Below are the code and all the weights of a small trained network. Each question names an input and a target symbol and asks about switching units off, where a switched-off unit gives its printed mean instead of its output.

import numpy as np


def w(rows, s, z=0):
    codes = np.array(rows[::2]) - 128.0
    scale = np.full(codes.shape[1], s)
    scale[-1] = z or s
    return codes * scale


def norm(h):
    return h / np.sqrt((h * h).mean(-1, keepdims=True) + 1e-5)


def f(y):
    return np.maximum(y, 0)


def softmax(a):
    e = np.exp(a - a.max(-1, keepdims=True))
    return e / e.sum(-1, keepdims=True)


def log_softmax(a):
    a = a - a.max(-1, keepdims=True)
    return a - np.log(np.exp(a).sum(-1, keepdims=True))


def net(x, mask):
    ids = ['ΞΣΩβγηθλφ'.index(c) for c in x.split()]
    T = len(ids)
    res = E[ids] + P[:T]
    u = 0
    for l in range(2):
        r = norm(res)
        for j in range(3):
            rows = slice(3 * j, 3 * j + 3)
            q, k, v = (r @ M[l][rows].T for M in (Q, K, V))
            z = softmax(np.where(np.tri(T) > 0, q @ k.T / 3**0.5, -1e9)) @ v
            o = O[l][rows]
            res = res + np.where(mask[u + j], z, o[:, -1]) @ o[:, :-1]
        u += 3
        y = f(norm(res) @ A[l][:, :-1].T + A[l][:, -1])
        res = res + np.where(mask[u : u + 4], y, B[l][:, -1]) @ B[l][:, :-1]
        u += 4
    return log_softmax(norm(res)[-1] @ U[:, :-1].T + U[:, -1])


Q, K, V, O, A, B = {}, {}, {}, {}, {}, {}
E = w([
[104,137,152,82,198,131,138,117,114,152],'Ξ',
[69,178,174,57,143,199,153,72,55,158],'Σ',
[139,178,211,114,122,97,76,111,87,193],'Ω',
[179,156,152,123,233,202,78,84,166,75],'β',
[186,155,253,125,46,194,98,137,119,78],'γ',
[54,150,141,119,215,149,87,12,31,95],'η',
[172,80,174,159,8,90,221,41,99,186],'θ',
[214,186,184,119,39,81,191,77,166,70],'λ',
[49,184,12,162,125,110,131,232,43,81],'φ',
],0.017)
P = w([
[125,145,114,1,133,160,47,97,70,195],'0',
[72,147,113,47,138,186,55,99,125,184],'1',
[89,135,134,57,164,118,70,110,120,158],'2',
[74,135,140,101,132,147,121,95,135,173],'3',
[94,130,138,141,121,155,133,90,126,178],'4',
[93,136,133,156,125,135,156,95,149,155],'5',
[108,138,133,180,131,123,157,101,153,140],'6',
[131,135,134,205,142,105,150,113,153,129],'7',
[151,120,155,218,155,83,146,129,142,119],'8',
[153,118,168,237,158,79,152,135,138,107],'9',
],0.0092)
Q[0] = w([
[96,75,142,139,110,160,122,157,107,90],'L0H0',
[170,75,62,105,165,142,98,148,140,84],'L0H0',
[122,95,124,146,180,175,67,127,197,169],'L0H0',
[70,173,245,121,162,131,24,2,104,84],'L0H1',
[22,210,173,114,95,147,209,137,168,190],'L0H1',
[129,97,4,60,72,56,164,121,167,106],'L0H1',
[140,148,133,159,110,100,132,66,147,77],'L0H2',
[195,122,151,123,68,163,56,126,128,69],'L0H2',
[182,102,104,157,174,41,196,132,50,185],'L0H2',
],0.0081)
K[0] = w([
[138,117,129,107,175,128,103,65,99,130],'L0H0',
[150,145,171,85,146,157,130,111,129,161],'L0H0',
[154,99,190,147,148,152,130,125,141,120],'L0H0',
[149,142,73,247,99,107,184,169,86,76],'L0H1',
[101,175,121,226,127,124,116,117,182,153],'L0H1',
[158,144,136,28,88,173,139,90,147,198],'L0H1',
[111,154,114,167,136,115,170,101,124,103],'L0H2',
[149,107,178,145,139,123,153,126,141,103],'L0H2',
[118,135,105,135,117,110,100,181,141,129],'L0H2',
],0.012)
V[0] = w([
[73,42,189,91,98,126,90,146,191,48],'L0H0',
[179,42,253,131,138,143,45,154,150,153],'L0H0',
[167,159,54,154,96,126,94,194,97,139],'L0H0',
[245,163,156,106,130,243,96,98,184,91],'L0H1',
[176,152,112,171,219,72,137,37,142,152],'L0H1',
[165,172,64,78,129,111,105,195,178,215],'L0H1',
[46,151,174,112,179,207,150,130,81,152],'L0H2',
[180,154,126,97,89,161,91,11,188,95],'L0H2',
[159,178,53,109,67,64,124,242,136,89],'L0H2',
],0.0068)
O[0] = w([
[183,128,128,146,110,131,161,190,48,151,58],'L0H0',
[66,77,113,139,143,141,186,159,127,110,86],'L0H0',
[131,99,178,215,141,71,182,191,23,100,126],'L0H0',
[85,122,127,150,203,108,143,149,123,135,64],'L0H1',
[72,150,65,142,81,79,141,95,204,134,129],'L0H1',
[165,175,143,152,194,188,92,113,242,198,118],'L0H1',
[145,92,134,128,98,125,189,104,67,140,255],'L0H2',
[77,110,136,100,188,79,148,162,128,121,153],'L0H2',
[150,176,87,87,132,148,200,2,57,165,34],'L0H2',
],0.0081,0.0073)
A[0] = w([
[255,123,34,115,194,159,123,159,207,76,76],'L0N0',
[191,104,165,95,66,130,210,141,167,138,181],'L0N1',
[226,116,158,63,149,208,192,45,94,130,6],'L0N2',
[54,103,56,90,144,172,49,228,137,42,221],'L0N3',
],0.0056,0.0021)
B[0] = w([
[133,42,127,193,61,158,53,82,99,148,145],'L0N0',
[170,138,107,90,224,66,129,88,95,168,169],'L0N1',
[142,71,106,7,177,146,109,193,114,60,199],'L0N2',
[156,78,136,70,49,94,114,71,94,158,253],'L0N3',
],0.012,0.005)
Q[1] = w([
[206,203,114,147,108,227,251,132,117,37],'L1H0',
[164,145,138,82,116,63,199,61,131,167],'L1H0',
[227,189,117,121,112,103,188,90,73,76],'L1H0',
[125,178,74,74,87,85,166,145,151,105],'L1H1',
[201,112,167,149,149,161,135,147,165,48],'L1H1',
[104,158,192,95,107,5,81,43,134,192],'L1H1',
[106,130,189,139,45,70,95,160,105,117],'L1H2',
[16,61,97,18,56,85,102,3,79,125],'L1H2',
[90,185,134,162,157,149,76,247,164,78],'L1H2',
],0.0078)
K[1] = w([
[32,134,8,2,143,151,63,164,85,213],'L1H0',
[134,228,147,200,91,64,85,175,147,142],'L1H0',
[158,242,2,107,120,156,201,197,14,171],'L1H0',
[102,133,185,127,150,130,49,166,156,122],'L1H1',
[93,119,91,92,141,141,143,156,86,121],'L1H1',
[138,129,204,243,128,66,169,77,187,102],'L1H1',
[80,146,150,237,101,93,126,55,126,90],'L1H2',
[75,103,55,200,126,119,207,97,156,75],'L1H2',
[47,94,192,110,132,107,20,117,98,161],'L1H2',
],0.0076)
V[1] = w([
[64,213,138,101,87,145,122,156,104,87],'L1H0',
[128,172,228,180,135,49,91,173,89,193],'L1H0',
[123,148,214,75,145,86,155,110,194,91],'L1H0',
[181,122,181,190,84,96,182,152,169,95],'L1H1',
[90,57,165,168,137,103,112,143,119,75],'L1H1',
[47,254,98,108,103,109,84,141,82,97],'L1H1',
[180,40,225,101,96,141,126,172,166,128],'L1H2',
[120,117,177,53,78,126,196,186,200,145],'L1H2',
[170,85,133,128,117,161,237,153,180,232],'L1H2',
],0.008)
O[1] = w([
[183,60,37,160,167,123,123,164,172,73,165],'L1H0',
[115,127,78,168,53,230,2,105,92,136,201],'L1H0',
[179,202,121,144,169,187,147,88,44,7,158],'L1H0',
[190,74,184,49,220,149,100,87,137,161,18],'L1H1',
[36,167,109,149,166,133,112,161,102,179,141],'L1H1',
[70,136,116,158,123,167,153,82,175,92,179],'L1H1',
[13,208,95,121,100,158,67,221,155,72,127],'L1H2',
[155,223,62,173,146,200,85,179,162,139,107],'L1H2',
[172,141,204,151,155,144,24,177,129,173,3],'L1H2',
],0.0078,0.0063)
A[1] = w([
[44,147,176,118,173,254,126,86,106,97,63],'L1N0',
[202,8,246,35,84,127,252,149,150,212,145],'L1N1',
[92,104,182,103,181,190,114,178,8,190,166],'L1N2',
[170,253,178,143,130,164,118,206,203,68,1],'L1N3',
],0.0063,0.0013)
B[1] = w([
[193,154,104,165,225,133,141,139,165,172,254],'L1N0',
[98,105,93,195,130,127,92,202,163,125,252],'L1N1',
[213,149,182,184,84,57,135,119,139,87,205],'L1N2',
[127,78,145,92,145,157,247,78,73,192,189],'L1N3',
],0.013,0.0047)
U = w([
[99,104,195,32,122,176,172,124,96,203,142],'Ξ',
[150,135,78,1,142,126,85,199,112,98,99],'Σ',
[102,101,93,161,128,223,36,124,173,165,201],'Ω',
[54,167,165,101,188,36,103,110,228,129,172],'β',
[113,119,147,200,145,117,140,243,54,25,6],'γ',
[74,87,80,100,44,92,125,106,51,75,163],'η',
[173,120,213,55,101,87,31,58,70,191,102],'θ',
[174,122,140,94,239,102,151,36,108,111,139],'λ',
[117,23,121,158,138,103,167,118,130,236,139],'φ',
],0.0076,0.0027)

Each question gives the input, a string of symbols that net reads in full, and the target symbol t.
The units are the heads (3 rows each of Q, K, V and O) and the neurons (one row each of A and B). Each row of codes is followed by its name. A weight is (code - 128) times the scale printed after its matrix; where a second scale follows, it is the last column's (O, A, B and U).
mask holds one flag per unit, layer by layer, with each layer's heads first. A switched-off unit (its flag False) gives its mean, the last column of its rows in O or B, instead of its output. The means were averaged over made-up inputs and are rounded, as every weight is.
A unit's drop is (log p(t) with every unit on - log p(t) with that unit switched off) / (log p(t) with every unit on - log p(t) with every unit switched off).
k most important neurons: the k neurons with the biggest drops, biggest first
k most important neurons of layer l: the k neurons of layer l with the biggest drops, biggest first
which heads matter: for each layer, one digit per head in row order, 1 if its drop is at least 0.15 and else 0, layers parted by /
input Ξ Ω Ω η θ β, target θ: which heads matter : 001 / 001
input β φ λ φ φ η Ω η Σ, target φ: which heads matter : 001 / 101
input Ω Ω Σ, target Ω: which heads matter : 000 / 000
input Ω λ θ, target λ: which heads matter : 001 / 100
input Ω γ γ Ω Ω Σ Ω θ η Ξ, target θ: 2 most important neurons of layer 0 : L0N3, L0N2
input Ω γ β Ξ η γ γ φ Ω Ξ, target Σ: which heads matter : 001 / 000
input η λ Ω φ η γ, target Ξ: which heads matter : 011 / 001
input Ω η φ η, target λ: 2 most important neurons : L0N3, L1N0
input γ θ γ η Ξ, target η: 2 most important neurons : L0N1, L0N3
input θ Ω Σ, target θ: which heads matter : 001 / 010
input η Ξ β λ γ Σ η Ξ Ξ φ, target η: which heads matter : 000 / 000
input Ω θ Ξ λ Ω Ω γ Ω, target γ: 2 most important neurons : L0N1, L1N2
input η Ω γ Ω Ξ Ξ φ β β, target Ω: most important neuron : L0N0
input Ω η Ω Ω φ Σ, target γ: which heads matter : 110 / 100
input Σ η Ω Ω, target η: most important neuron : L1N1
input η λ Ω φ γ, target Ξ: 2 most important neurons : L0N3, L1N3
input η Ω Ξ Ξ φ γ Ω β φ, target φ: which heads matter : 001 / 101
input β θ η β θ, target θ: which heads matter : 001 / 111
input Ω Ω γ, target γ: 2 most important neurons : L1N2, L1N0
input Ω Ω η η γ Ω, target η: which heads matter : 110 / 001
input Ξ φ Ω η η φ β Ω, target φ: 2 most important neurons : L1N1, L1N2
input Σ Ω Ω η λ η γ, target λ: 2 most important neurons of layer 0 : L0N2, L0N3
input β φ θ Ω η, target λ: 3 most important neurons : L0N3, L0N2, L1N0
input θ η η, target θ: most important neuron of layer 1 : L1N1
input Ξ Ω θ Σ, target θ: 2 most important neurons of layer 1 : L1N2, L1N1
input Ξ β λ β Ω, target λ: 2 most important neurons of layer 0 : L0N3, L0N2
